Below are the code and all the weights of a small trained network. Each question names an input and a target symbol and asks about switching units off, where a switched-off unit gives its printed mean instead of its output.

import numpy as np


def w(rows, s, z=0):
    codes = np.array(rows[::2]) - 128.0
    scale = np.full(codes.shape[1], s)
    scale[-1] = z or s
    return codes * scale


def f(y):
    return np.maximum(y, 0)


def softmax(a):
    e = np.exp(a - a.max(-1, keepdims=True))
    return e / e.sum(-1, keepdims=True)


def log_softmax(a):
    a = a - a.max(-1, keepdims=True)
    return a - np.log(np.exp(a).sum(-1, keepdims=True))


def net(x, mask):
    ids = ['ΣΦαβδελτψω'.index(c) for c in x.split()]
    T = len(ids)
    res = E[ids] + P[:T]
    u = 0
    for l in range(2):
        q, k, v = (res @ M[l].T for M in (Q, K, V))
        z = softmax(np.where(np.tri(T) > 0, q @ k.T / 4**0.5, -1e9)) @ v
        res = res + np.where(mask[u], z, O[l][:, -1]) @ O[l][:, :-1]
        u += 1
        y = f(res @ A[l][:, :-1].T + A[l][:, -1])
        res = res + np.where(mask[u : u + 8], y, B[l][:, -1]) @ B[l][:, :-1]
        u += 8
    return log_softmax(res[-1] @ U[:, :-1].T + U[:, -1])


Q, K, V, O, A, B = {}, {}, {}, {}, {}, {}
E = w([
[11,125,89,130,127,175,157,154,153],'Σ',
[104,138,127,171,89,63,80,44,183],'Φ',
[69,61,72,94,165,111,117,126,88],'α',
[148,40,153,194,137,128,110,155,161],'β',
[124,122,164,118,178,137,217,103,172],'δ',
[1,124,150,168,134,158,134,151,119],'ε',
[209,76,165,93,94,159,150,103,93],'λ',
[96,135,109,109,154,79,108,191,150],'τ',
[203,170,103,116,143,122,134,176,168],'ψ',
[43,156,159,17,47,130,99,200,132],'ω',
],0.018)
P = w([
[92,125,179,50,186,185,51,69,208],'0',
[111,117,151,80,163,176,98,87,197],'1',
[118,111,126,80,147,153,124,112,173],'2',
[133,105,115,98,127,145,146,131,156],'3',
[133,104,109,113,114,138,168,149,133],'4',
[141,103,102,129,99,127,185,162,114],'5',
[145,108,99,144,86,118,206,177,97],'6',
[151,113,93,158,71,113,219,193,78],'7',
[159,118,85,175,55,99,235,204,67],'8',
[164,119,86,191,39,92,245,218,54],'9',
],0.011)
Q[0] = w([
[60,154,74,111,206,36,61,124,18],'0.h1',
[188,125,123,65,135,35,95,54,61],'0.h1',
[149,2,81,101,135,99,145,193,169],'0.h1',
[189,122,192,196,119,168,46,129,128],'0.h1',
],0.0093)
K[0] = w([
[99,127,143,13,211,188,29,80,143],'0.h1',
[87,32,53,93,203,144,122,130,255],'0.h1',
[95,158,51,124,144,49,200,137,23],'0.h1',
[142,156,196,84,167,139,188,50,222],'0.h1',
],0.0083)
V[0] = w([
[74,174,4,139,32,102,174,168,87],'0.h1',
[191,153,112,24,97,140,201,84,60],'0.h1',
[165,140,49,118,197,254,116,236,197],'0.h1',
[59,197,190,88,218,104,235,118,162],'0.h1',
],0.006)
O[0] = w([
[113,161,221,66,231,147,77,121,124,77],'0.h1',
[90,140,98,89,173,36,169,70,89,128],'0.h1',
[123,222,87,255,118,175,124,114,81,224],'0.h1',
[121,179,242,168,70,71,171,128,75,254],'0.h1',
],0.0088,0.004)
A[0] = w([
[185,96,61,139,131,62,94,215,143,148],'0.n1',
[182,156,177,95,133,88,186,19,82,71],'0.n2',
[4,161,66,157,80,104,73,45,107,34],'0.n3',
[187,147,116,155,160,158,196,126,94,137],'0.n4',
[131,218,105,180,91,70,149,135,130,3],'0.n5',
[96,138,123,88,246,171,102,160,198,58],'0.n6',
[122,80,113,139,156,92,182,125,235,116],'0.n7',
[124,135,154,92,255,253,150,41,186,124],'0.n8',
],0.0066,0.005)
B[0] = w([
[59,161,113,150,96,80,103,136,74,193],'0.n1',
[82,150,101,77,184,157,121,73,64,228],'0.n2',
[108,62,171,87,165,161,63,111,178,164],'0.n3',
[185,122,105,116,126,173,155,126,134,254],'0.n4',
[180,125,106,81,122,119,107,143,211,183],'0.n5',
[120,163,65,152,98,114,159,96,90,150],'0.n6',
[149,53,151,128,143,105,162,129,151,227],'0.n7',
[194,112,172,135,254,190,96,94,145,178],'0.n8',
],0.0082,0.0052)
Q[1] = w([
[43,200,118,148,142,65,140,184,242],'1.h1',
[122,79,134,228,185,110,198,196,84],'1.h1',
[13,139,89,94,119,183,146,233,20],'1.h1',
[165,135,124,135,85,60,10,91,85],'1.h1',
],0.011)
K[1] = w([
[203,196,137,62,105,131,88,191,123],'1.h1',
[165,84,95,154,101,164,212,215,99],'1.h1',
[109,129,102,72,186,137,132,252,69],'1.h1',
[98,120,82,125,125,149,38,77,213],'1.h1',
],0.012)
V[1] = w([
[75,163,144,104,37,59,66,206,66],'1.h1',
[236,126,155,66,8,255,110,85,125],'1.h1',
[154,199,64,190,132,77,139,181,173],'1.h1',
[92,48,76,154,62,90,178,144,177],'1.h1',
],0.0064)
O[1] = w([
[167,82,112,157,91,227,104,1,137,8],'1.h1',
[165,139,110,62,107,124,88,132,5,167],'1.h1',
[101,78,132,88,201,67,148,71,187,133],'1.h1',
[123,189,161,114,178,163,187,107,128,254],'1.h1',
],0.0086,0.0062)
A[1] = w([
[216,61,148,232,146,123,149,142,146,65],'1.n1',
[171,184,128,162,162,79,152,99,158,125],'1.n2',
[136,90,96,217,42,81,93,196,158,72],'1.n3',
[73,110,124,122,203,120,2,145,146,3],'1.n4',
[122,243,110,188,156,187,113,143,128,44],'1.n5',
[125,139,172,98,193,152,122,98,165,107],'1.n6',
[193,116,151,71,125,80,166,170,118,162],'1.n7',
[132,71,125,152,144,131,38,75,217,100],'1.n8',
],0.011,0.0057)
B[1] = w([
[143,169,129,44,152,125,100,101,111,171],'1.n1',
[113,93,91,127,83,149,112,251,131,198],'1.n2',
[145,90,95,99,63,222,223,118,182,149],'1.n3',
[232,102,181,163,193,107,189,237,40,140],'1.n4',
[163,194,92,111,118,90,95,40,214,155],'1.n5',
[188,104,111,63,101,127,102,131,104,162],'1.n6',
[104,121,138,184,98,136,53,56,158,251],'1.n7',
[123,67,165,106,150,87,52,90,134,149],'1.n8',
],0.011,0.014)
U = w([
[213,152,211,161,136,156,113,168,151,3],'Σ',
[165,87,82,45,106,181,213,164,174,81],'Φ',
[148,162,149,115,149,129,115,141,138,63],'α',
[149,175,33,130,150,113,90,139,143,133],'β',
[123,233,169,57,176,74,126,120,141,139],'δ',
[16,141,177,242,86,163,137,181,186,177],'ε',
[24,164,119,2,121,148,69,178,65,113],'λ',
[155,74,180,106,135,66,94,103,186,123],'τ',
[169,97,144,115,175,104,121,190,74,172],'ψ',
[204,101,69,243,138,142,106,30,39,170],'ω',
],0.0078,0.0051)

Each question gives the input, a string of symbols that net reads in full, and the target symbol t.
The units are the heads (4 rows each of Q, K, V and O) and the neurons (one row each of A and B). Each row of codes is followed by its name. A weight is (code - 128) times the scale printed after its matrix; where a second scale follows, it is the last column's (O, A, B and U).
mask holds one flag per unit, layer by layer, with each layer's heads first. A switched-off unit (its flag False) gives its mean, the last column of its rows in O or B, instead of its output. The means were averaged over made-up inputs and are rounded, as every weight is.
A unit's drop is (log p(t) with every unit on - log p(t) with that unit switched off) / (log p(t) with every unit on - log p(t) with every unit switched off).
The circuit of an input: a set's keep is (log p(t) with only the set's units on - log p(t) with every unit switched off) / (log p(t) with every unit on - log p(t) with every unit switched off). Starting from the 12 units with the biggest drops (on a tie, the unit counted first), units are removed one at a time, each time the one whose removal leaves the highest keep (on an exact tie, the one counted first), for as long as the keep stays at least 0.8.
units of the circuit, in order: the units of the circuit, biggest drop first
unit that matters most: the unit with the biggest drop
top k neurons: the k neurons with the biggest drops, biggest first
top k neurons in layer l: the k neurons of layer l with the biggest drops, biggest first
input β λ β, target ω: top neuron => 1.n2
input α δ β ψ δ τ, target ψ: top 2 neurons => 0.n4, 1.n7
input δ λ ε ε, target λ: units of the circuit, in order => 1.h1, 0.n3
input Σ Σ Σ, target Σ: top 3 neurons in layer 0 => 0.n8, 0.n3, 0.n4
input α ω Φ β Φ, target Φ: units of the circuit, in order => 1.n7, 0.h1
input α ε Φ δ λ Φ δ, target ω: top 3 neurons => 1.n7, 0.n8, 1.n2
input δ λ β λ, target Φ: top 2 neurons => 0.n5, 0.n1
input λ Σ δ λ, target δ: top 2 neurons => 1.n5, 0.n2
input δ ψ δ δ Φ τ δ Σ δ, target δ: top 2 neurons in layer 0 => 0.n8, 0.n7
input δ α δ β β ε δ δ Σ δ, target δ: top 2 neurons => 1.n5, 0.n2
input Φ ψ δ β Φ β, target τ: units of the circuit, in order => 0.h1, 1.n8, 0.n7
input τ β Φ β Σ, target β: units of the circuit, in order => 0.h1, 1.n5
input δ δ λ Σ ψ β δ, target ω: units of the circuit, in order => 0.h1, 1.h1, 1.n2
input λ ψ δ ε, target ψ: units of the circuit, in order => 1.h1, 0.n3, 1.n4
input β ψ β, target β: unit that matters most => 1.h1
input δ ψ α δ β ψ δ δ ω δ, target λ: units of the circuit, in order => 0.h1, 0.n2, 1.n6
input α δ Φ Σ Φ δ, target τ: units of the circuit, in order => 0.h1, 1.n7
input β Φ λ, target ω: units of the circuit, in order => 1.n7, 1.h1, 1.n2, 0.h1
input δ ψ δ Φ δ, target τ: top 4 neurons => 1.n7, 0.n7, 0.n8, 1.n6
input δ δ α Φ, target τ: top 4 neurons => 1.n8, 0.n3, 0.n5, 0.n4
input λ β β δ β, target ε: unit that matters most => 1.h1
input δ δ β δ, target Φ: top 3 neurons => 0.n2, 0.n8, 0.n5
input β α ψ Σ, target ψ: units of the circuit, in order => 1.h1, 1.n4, 0.h1, 0.n3
input δ τ β ε, target τ: top 3 neurons in layer 0 => 0.n4, 0.n3, 0.n2
input δ δ ψ δ, target β: top 2 neurons => 1.n5, 1.n2
input Φ α λ δ ε, target λ: units of the circuit, in order => 0.n3, 1.h1
input Φ λ β α δ β δ β, target ε: unit that matters most => 0.h1
input α Σ β β λ δ β λ δ β, target ω: top 2 neurons in layer 1 => 1.n7, 1.n2
